Below are the code and all the weights of a small trained network. Each question names an input and a class and asks about switching units off, where a switched-off unit gives its printed mean instead of its output.

import numpy as np


def w(rows, s, z=0):
    codes = np.array(rows[::2]) - 128.0
    scale = np.full(codes.shape[1], s)
    scale[-1] = z or s
    return codes * scale


def norm(h):
    return h / np.sqrt((h * h).mean(-1, keepdims=True) + 1e-5)


def f(y):
    return y / 2 * (1 + np.tanh(0.7978845608 * (y + 0.044715 * y**3)))


def log_softmax(a):
    a = a - a.max(-1, keepdims=True)
    return a - np.log(np.exp(a).sum(-1, keepdims=True))


def net(x, mask):
    res = np.array(x, float).reshape(1, 6) / 4 @ E
    u = 0
    for l in range(2):
        y = f(norm(res) @ A[l][:, :-1].T + A[l][:, -1])
        res = res + np.where(mask[u : u + 3], y, B[l][:, -1]) @ B[l][:, :-1]
        u += 3
    return log_softmax(norm(res)[-1] @ U[:, :-1].T + U[:, -1])


A, B = {}, {}
E = w([
[121,109,61,150,169,3,194,75,75],'x0',
[168,91,87,145,148,138,116,146,153],'x1',
[115,139,140,187,142,116,128,131,156],'x2',
[105,230,28,102,105,93,73,99,196],'x3',
[99,85,133,112,126,114,101,111,151],'x4',
[134,138,145,77,185,158,178,60,209],'x5',
],0.0057)
A[0] = w([
[147,12,218,150,161,169,233,144,73,3],'0.n1',
[108,99,100,120,184,82,191,105,88,29],'0.n2',
[190,106,182,88,141,162,254,43,236,40],'0.n3',
],0.0058,0.0048)
B[0] = w([
[130,159,68,135,4,115,177,94,209,253],'0.n1',
[142,108,144,159,181,163,84,63,65,151],'0.n2',
[47,123,117,118,202,177,138,224,93,213],'0.n3',
],0.011,0.0035)
A[1] = w([
[138,70,112,190,215,35,177,32,31,72],'1.n1',
[168,115,255,119,113,253,58,181,175,86],'1.n2',
[106,67,121,197,43,76,92,244,23,2],'1.n3',
],0.005,0.0035)
B[1] = w([
[186,117,207,129,108,126,90,121,111,214],'1.n1',
[192,89,167,158,155,50,113,70,70,255],'1.n2',
[1,130,107,89,216,156,187,168,136,190],'1.n3',
],0.013,0.0037)
U = w([
[245,96,235,140,140,104,76,111,59,158],'0',
[133,138,84,126,7,131,159,128,232,241],'1',
[31,99,152,97,254,192,148,227,93,5],'2',
],0.0092,0.0025)

Each question gives the input, the list of numbers given to net, and the class t.
The units are the neurons (one row each of A and B). Each row of codes is followed by its name. A weight is (code - 128) times the scale printed after its matrix; where a second scale follows, it is the last column's (A, B and U).
mask holds one flag per neuron, layer by layer. A switched-off neuron (its flag False) gives its mean, the last column of its row in B, instead of its output. The means were averaged over made-up inputs and are rounded, as every weight is.
A unit's drop is (log p(t) with every unit on - log p(t) with that unit switched off) / (log p(t) with every unit on - log p(t) with every unit switched off).
The circuit of an input: a set's keep is (log p(t) with only the set's units on - log p(t) with every unit switched off) / (log p(t) with every unit on - log p(t) with every unit switched off). Starting from all 6 units, units are removed one at a time, each time the one whose removal leaves the highest keep (on an exact tie, the one counted first), for as long as the keep stays at least 0.8.
circuit, biggest first: the units of the circuit, biggest drop first
top k neurons: the k neurons with the biggest drops, biggest first
k most important neurons of layer l: the k neurons of layer l with the biggest drops, biggest first
drop when u is switched off: that unit's drop, to one decimal
input [-1,-2,3,-7,0,3], class 1: top neuron -> 0.n1
input [-5,4,5,4,-3,-2], class 0: circuit, biggest first -> 0.n1, 1.n2
input [7,-8,2,5,2,4], class 0: top 2 neurons -> 0.n1, 1.n1
input [4,-1,-6,-4,2,-5], class 2: top 2 neurons -> 1.n3, 1.n2
input [-6,-6,1,2,1,6], class 0: top 3 neurons -> 1.n2, 1.n3, 0.n1
input [2,5,8,5,1,7], class 2: 2 most important neurons of layer 0 -> 0.n3, 0.n1
input [-4,1,-1,2,-7,-5], class 2: top 4 neurons -> 1.n3, 0.n1, 1.n1, 0.n2
input [-6,-3,6,-7,4,4], class 1: top 3 neurons -> 0.n1, 0.n2, 1.n1
input [2,-3,8,-7,5,-6], class 1: 2 most important neurons of layer 0 -> 0.n1, 0.n3
input [-3,-6,2,1,0,3], class 0: top 3 neurons -> 1.n2, 1.n3, 0.n1
input [4,8,2,4,-6,2], class 0: top 2 neurons -> 0.n1, 1.n1
input [-5,-1,-4,-4,-6,-6], class 2: top 2 neurons -> 1.n3, 1.n1
input [-7,-5,-1,4,0,-6], class 0: top 3 neurons -> 1.n2, 0.n1, 0.n3
input [0,4,6,2,3,-6], class 2: most important neuron of layer 1 -> 1.n3
input [-6,6,-3,-8,4,4], class 1: top 3 neurons -> 0.n1, 0.n2, 1.n1
input [-7,8,1,4,-6,5], class 0: top 2 neurons -> 1.n2, 0.n1
input [8,-1,2,5,8,-1], class 0: circuit, biggest first -> 1.n1, 0.n1
input [2,-4,3,-7,-8,-7], class 1: top 2 neurons -> 0.n1, 0.n3
input [-8,1,-7,6,-6,2], class 0: top 2 neurons -> 0.n1, 1.n2
input [1,-6,5,-3,-8,7], class 2: circuit, biggest first -> 0.n3
input [1,-2,-2,-7,5,3], class 1: drop when 0.n1 is switched off -> 1.3
input [-2,2,-8,-6,5,1], class 1: drop when 0.n1 is switched off -> 1.2
input [6,-1,-6,6,-3,1], class 0: drop when 1.n1 is switched off -> 0.4
input [1,-1,-2,0,-3,-8], class 2: drop when 1.n3 is switched off -> 0.1
